Each row is followed by its group and then its class within the group.
[  3.5   0.3 -19.0   1.6   3.7  10.9 -49.8  24.4  13.8  -9.6 -23.1  -2.2
  22.1 -12.5  -9.8  10.4  20.0  -5.1   8.3  11.6  -2.8   1.6  24.1   9.4
  13.4  22.4  11.8 -10.7  -2.2   6.4   8.1  14.2   6.7   2.1  -2.4 -18.5
  -8.0  10.9  -9.4  24.1  -6.7   2.0   1.1   0.5   0.7  -1.4]	S <31>
[ 13.1  -7.5 -30.7  -2.7 -15.2  -5.0 -74.8  14.6   0.5 -22.1 -11.5  -1.5
   6.6  28.0 -14.9   9.9   4.9  -8.7   1.8  -0.4  10.3  -6.0  13.2  22.9
  18.7  14.5  27.5  21.4  -2.8  10.6  14.4   3.3   6.0  35.7 -29.5  -2.4
 -31.4 -10.9  -6.5   9.5   1.9  15.1  -5.1   4.2  13.9 -12.3]	S <37>
[ -2.9  24.0 -18.5   4.4   4.0   3.5 -40.3   5.6  -9.2 -30.2 -10.0 -35.6
  -2.2  45.9 -19.0   0.0   6.5  -1.6  30.6   7.0  12.4  15.7  22.4  44.8
  16.4   5.4  31.2  10.0   5.0   8.1  12.7  17.4   3.9   7.6 -49.7   0.2
 -34.6  -4.4  -8.8  -9.6  26.4   6.5  12.0   4.5   4.7 -20.8]	S <27>
[ 11.6  -1.3 -20.4  -3.0  -9.2  -3.7 -75.8  24.5   0.6  -6.9  -5.7 -20.0
   6.6  12.1 -24.2   7.3  18.9  -8.0  -9.2   8.1  19.3   2.2  22.3  30.8
  13.3  16.7  27.4   7.3  -5.7   3.4  14.8  -0.4   6.4  30.4 -22.0  -2.7
  -7.7  -5.5 -18.5  38.0   8.7  -8.6   2.3  11.9  12.2 -10.4]	S <31>
[ -3.1 -11.2 -44.3  10.0 -21.0 -22.6 -43.3   9.9  -4.6  14.4 -30.5  -3.2
  -1.1   7.9  -7.4   1.8  26.2   2.5 -17.3  12.1  30.0   6.1   0.3  37.4
  13.0   4.2  29.3  11.3  -1.6  23.2  18.2  13.0  14.2  15.8 -35.6  -2.1
  -9.0   1.1 -12.0  22.5  15.5 -35.6  -9.6  22.1   7.8   5.0]	S <27>
[  6.1   7.6 -14.7   4.3 -17.8  -1.0 -75.9  16.0  -8.1 -15.6  -9.2 -29.7
  11.1  32.2 -24.2  -4.8  13.8  -4.3  10.2  11.0  27.0 -10.1  21.4  51.4
  20.7   9.9  47.6   3.3  -4.0  -1.6  11.4  13.2  10.4  31.3 -39.4  22.8
 -18.0  -8.6 -17.9  15.1   3.6   0.6   7.1  26.1   9.2 -15.8]	S <31>
[ 15.6 -26.6 -25.2  35.5 -23.6 -14.1 -28.0   7.3  -2.4  36.6  -3.1  -4.6
 -17.2  -0.7  -8.5   0.3  17.1   1.7 -33.2   4.2  11.2   8.9 -12.3 -32.8
   6.1   5.9  22.9   5.5  10.4  13.5  10.1  -1.9  13.2  28.2 -36.2   1.7
   6.5   2.8 -14.2  19.9   7.5 -47.3 -17.4  32.5   3.9  33.2]	S <27>
[  5.4  -7.6   0.7  -9.6 -22.5  -2.4 -48.2   9.6   0.0   2.8  -5.9 -24.9
  10.2  11.0 -19.8   4.7  18.9 -11.2  -0.5   0.6  17.3  -7.2  14.0  23.1
  10.5   8.8  21.0   1.2  -5.4   5.7  10.4   2.7  16.1  12.7 -17.5   2.3
 -12.5  -5.9  -8.0   4.6  -1.7  -1.3  18.3  10.8  16.5  -2.9]	S <31>
[  8.5  10.3  -2.0  -5.0  -8.0   6.8 -59.0  10.5   4.4  -3.0 -11.7 -30.9
   9.1  30.4 -12.2   6.2   5.8  -9.1  11.9   7.2  10.3  -3.0  23.6  15.1
  19.0  -5.6  28.2  11.9   0.9  13.8  15.9   3.6   5.7  13.7 -28.6   0.4
 -19.2   3.7  -8.5   6.7   4.7  21.0   3.5   0.6  17.0 -21.3]	S <37>
[ 13.0 -16.0 -24.0   3.1  -0.7  -4.5 -39.4   7.2  -3.5 -15.1  -7.4 -17.5
   4.4  16.0 -12.5  -6.1  23.6  -0.6  -9.6   6.0  -0.6  11.5  -0.7  14.2
  12.8  15.7  40.1   6.0   9.0  14.9  18.0  23.7  -3.3  24.3 -28.0   2.1
   0.5  -7.9 -15.4   9.4   7.5 -30.5 -15.9  19.7   5.0   8.0]	S <27>
[  7.8  -7.7 -30.7  27.6   1.5  -5.1  -3.8  19.7 -14.5 -23.0  -3.2 -23.9
   5.0  16.0 -10.6  13.7  12.5   0.7 -31.6   7.1  -0.7  57.9  -5.9  -1.8
   8.5 -32.2  14.3  10.5  -6.0   5.8 -11.5  -8.7  -7.9   9.8 -19.0 -17.0
  -5.4  -0.7   5.5  17.2  21.4 -12.7 -33.9  10.1  -0.6  -9.6]	T <29>
[ -7.8   7.9 -22.7  18.8 -15.3  -1.4 -64.1  12.9 -25.5 -22.7  -9.1 -37.0
   8.4  11.5 -21.4  -4.0  22.2  -5.7   7.2  11.2  28.2 -10.5  10.6  60.2
  19.9  16.6  52.9 -10.0   0.8  -2.5   8.9  20.4  11.8  23.8 -30.8  14.7
  -6.6 -11.3 -26.2  22.3   5.4  -4.1  11.6  43.0   5.0  -5.0]	S <31>
[ 30.3  -5.2 -17.5 -10.3  14.2  -6.6  17.6  13.3   1.2 -30.7   0.3 -17.3
  15.1  -4.7  -5.0  22.8  23.9  -1.3 -16.9   3.9 -12.4  41.1  -3.4   6.8
  11.2 -13.4  -1.5  21.4  -5.7  -2.7  -2.4   1.2  -4.5  15.0   3.0   0.7
   7.5  -5.0   9.0  22.6  21.6 -14.5 -35.9 -19.7   0.5 -29.5]	T <39>
[  4.0  -0.2 -46.8  16.3 -16.7  -5.5 -75.9  24.8  -4.1 -17.9 -12.2  10.1
   7.9   3.7 -13.4   0.3  18.8   0.8  -8.5  11.8  15.2   5.0   4.8  34.8
  11.8  27.8  31.8   4.9  -0.7   8.6   8.0  15.5   8.2  40.1 -30.0  -0.7
 -20.0  -5.0 -15.0  29.7   3.6 -22.2  -4.6  22.7  -1.9   6.5]	S <37>
[  2.8   9.6 -12.1   4.0 -11.8   0.5 -62.1  10.0  -2.3  -7.3 -13.4 -23.5
   1.7  34.1 -20.5  -4.7   4.8  -4.7   7.6   8.3  19.3   7.1  17.9  32.5
  14.9   1.2  26.3  10.8   1.1   8.0  12.5   2.0  24.5  12.4 -39.6   1.1
 -31.8  -7.9 -10.9  12.8   7.8   7.6   3.0   0.0  11.7 -14.7]	S <31>
[  5.8  18.7  -5.5  11.6   5.0  12.6 -16.5  13.1  -7.6 -27.3  -6.4 -27.8
  16.0  21.3 -15.6   9.7   7.8   3.2  22.4   7.2   7.5  18.1  15.5  25.8
  13.5  -9.3  12.2  -1.7   2.4  -3.4  -2.2  11.5   7.5  -4.5 -27.3   5.4
 -25.2   2.1   3.5 -12.3   5.4  16.6   6.6  -2.9  -4.9 -29.5]	T <28>
